Below is a small trained network, with its code and all its weights. Each question gives an input and a class and asks what happens when units are switched off, that is, made to give their printed mean instead of their output.

import numpy as np


def w(rows, s, z=0):
    codes = np.array(rows[::2]) - 128.0
    scale = np.full(codes.shape[1], s)
    scale[-1] = z or s
    return codes * scale


def f(y):
    return y / 2 * (1 + np.tanh(0.7978845608 * (y + 0.044715 * y**3)))


def log_softmax(a):
    a = a - a.max(-1, keepdims=True)
    return a - np.log(np.exp(a).sum(-1, keepdims=True))


def net(x, mask):
    res = np.array(x, float).reshape(1, 6) / 4 @ E
    y = f(res @ A[0][:, :-1].T + A[0][:, -1])
    res = res + np.where(mask, y, B[0][:, -1]) @ B[0][:, :-1]
    return log_softmax(res[-1] @ U[:, :-1].T + U[:, -1])


A, B = {}, {}
E = w([
[42,161,248,87,19,110],'x0',
[164,151,144,173,122,254],'x1',
[113,85,177,200,218,134],'x2',
[138,247,159,62,249,131],'x3',
[242,71,222,82,54,130],'x4',
[4,86,116,52,117,197],'x5',
],0.0079)
A[0] = w([
[138,79,197,155,136,134,195],'N1',
[186,188,78,139,185,141,112],'N2',
[168,177,102,71,84,84,252],'N3',
[143,250,113,57,208,67,162],'N4',
[119,128,93,184,140,200,182],'N5',
[87,167,210,95,65,150,172],'N6',
[129,131,242,147,86,161,168],'N7',
[96,78,96,158,154,183,201],'N8',
[88,128,76,95,126,174,171],'N9',
[17,90,103,182,118,140,191],'N10',
[182,87,113,193,178,155,184],'N11',
[142,186,63,220,172,139,160],'N12',
[61,153,68,73,129,163,217],'N13',
[149,102,190,136,85,156,253],'N14',
[160,66,103,145,29,119,160],'N15',
[163,159,134,101,199,130,144],'N16',
[116,82,161,195,179,141,209],'N17',
[55,118,110,176,185,79,135],'N18',
],0.011,0.0041)
B[0] = w([
[173,159,142,13,132,93,173],'N1',
[188,121,135,186,175,176,198],'N2',
[89,68,179,219,164,111,201],'N3',
[81,76,170,197,198,161,246],'N4',
[175,163,102,119,75,204,184],'N5',
[78,175,230,105,124,129,227],'N6',
[132,196,184,105,121,100,211],'N7',
[155,141,45,67,61,137,190],'N8',
[119,85,135,96,79,212,180],'N9',
[51,140,97,110,69,121,222],'N10',
[247,168,40,99,138,101,197],'N11',
[142,197,65,255,143,150,217],'N12',
[69,91,149,90,96,215,211],'N13',
[184,160,175,92,96,53,203],'N14',
[158,64,171,155,42,60,213],'N15',
[154,84,136,140,198,140,184],'N16',
[157,202,58,36,135,76,186],'N17',
[26,137,25,144,150,83,202],'N18',
],0.0094,0.013)
U = w([
[215,172,41,196,206,150,115],'0',
[87,65,186,182,255,154,249],'1',
[38,113,38,90,152,53,15],'2',
[106,62,112,46,69,239,153],'3',
[236,156,66,37,151,75,66],'4',
[181,3,123,183,48,28,123],'5',
[112,251,241,96,122,87,181],'6',
[90,181,32,187,88,163,31],'7',
],0.0082,0.0019)

Each question gives the input, the list of numbers given to net, and the class t.
The units are the neurons (one row each of A and B). Each row of codes is followed by its name. A weight is (code - 128) times the scale printed after its matrix; where a second scale follows, it is the last column's (A, B and U).
mask holds one flag per neuron, in row order. A switched-off neuron (its flag False) gives its mean, the last column of its row in B, instead of its output. The means were averaged over made-up inputs and are rounded, as every weight is.
A unit's drop is (log p(t) with every unit on - log p(t) with that unit switched off) / (log p(t) with every unit on - log p(t) with every unit switched off).
The circuit of an input: a set's keep is (log p(t) with only the set's units on - log p(t) with every unit switched off) / (log p(t) with every unit on - log p(t) with every unit switched off). Starting from the 12 units with the biggest drops (on a tie, the unit counted first), units are removed one at a time, each time the one whose removal leaves the highest keep (on an exact tie, the one counted first), for as long as the keep stays at least 0.8.
circuit, biggest first: the units of the circuit, biggest drop first
unit that matters most: the unit with the biggest drop
k most important neurons: the k neurons with the biggest drops, biggest first
drop when u is switched off: that unit's drop, to one decimal
input [-1,8,-5,0,-3,1], class 3: circuit, biggest first : (N9 N13)
input [0,6,-8,4,-2,3], class 3: circuit, biggest first : (N13)
input [-1,-4,1,-5,-4,-8], class 0: circuit, biggest first : (N12 N11)
input [7,3,5,2,-7,-8], class 0: circuit, biggest first : (N12 N13)
input [-8,3,-2,-5,7,1], class 4: 4 most important neurons : (N11 N4 N3 N1)
input [8,1,7,0,-6,7], class 3: 3 most important neurons : (N13 N9 N12)
input [4,-2,2,2,-5,-7], class 1: 2 most important neurons : (N4 N11)
input [4,-1,4,-7,7,-5], class 6: 3 most important neurons : (N7 N1 N14)
input [1,-4,-5,0,-8,-3], class 1: 2 most important neurons : (N4 N8)
input [-3,-4,7,0,0,2], class 2: 3 most important neurons : (N18 N14 N2)
input [-1,0,-5,3,1,5], class 3: 4 most important neurons : (N13 N9 N12 N2)
input [-8,-5,5,0,8,-7], class 4: 4 most important neurons : (N1 N11 N17 N4)
input [-2,-3,3,6,-7,2], class 1: 2 most important neurons : (N4 N16)
input [-7,-2,2,-1,0,7], class 3: unit that matters most : N9
input [-7,-6,-3,2,-2,7], class 3: 2 most important neurons : (N13 N9)
input [-3,8,0,-5,2,4], class 4: drop when N4 is switched off : 0.1
input [0,-2,-7,-3,6,3], class 5: drop when N15 is switched off : 0.6
input [4,-6,-2,2,-4,7], class 3: drop when N9 is switched off : 0.1
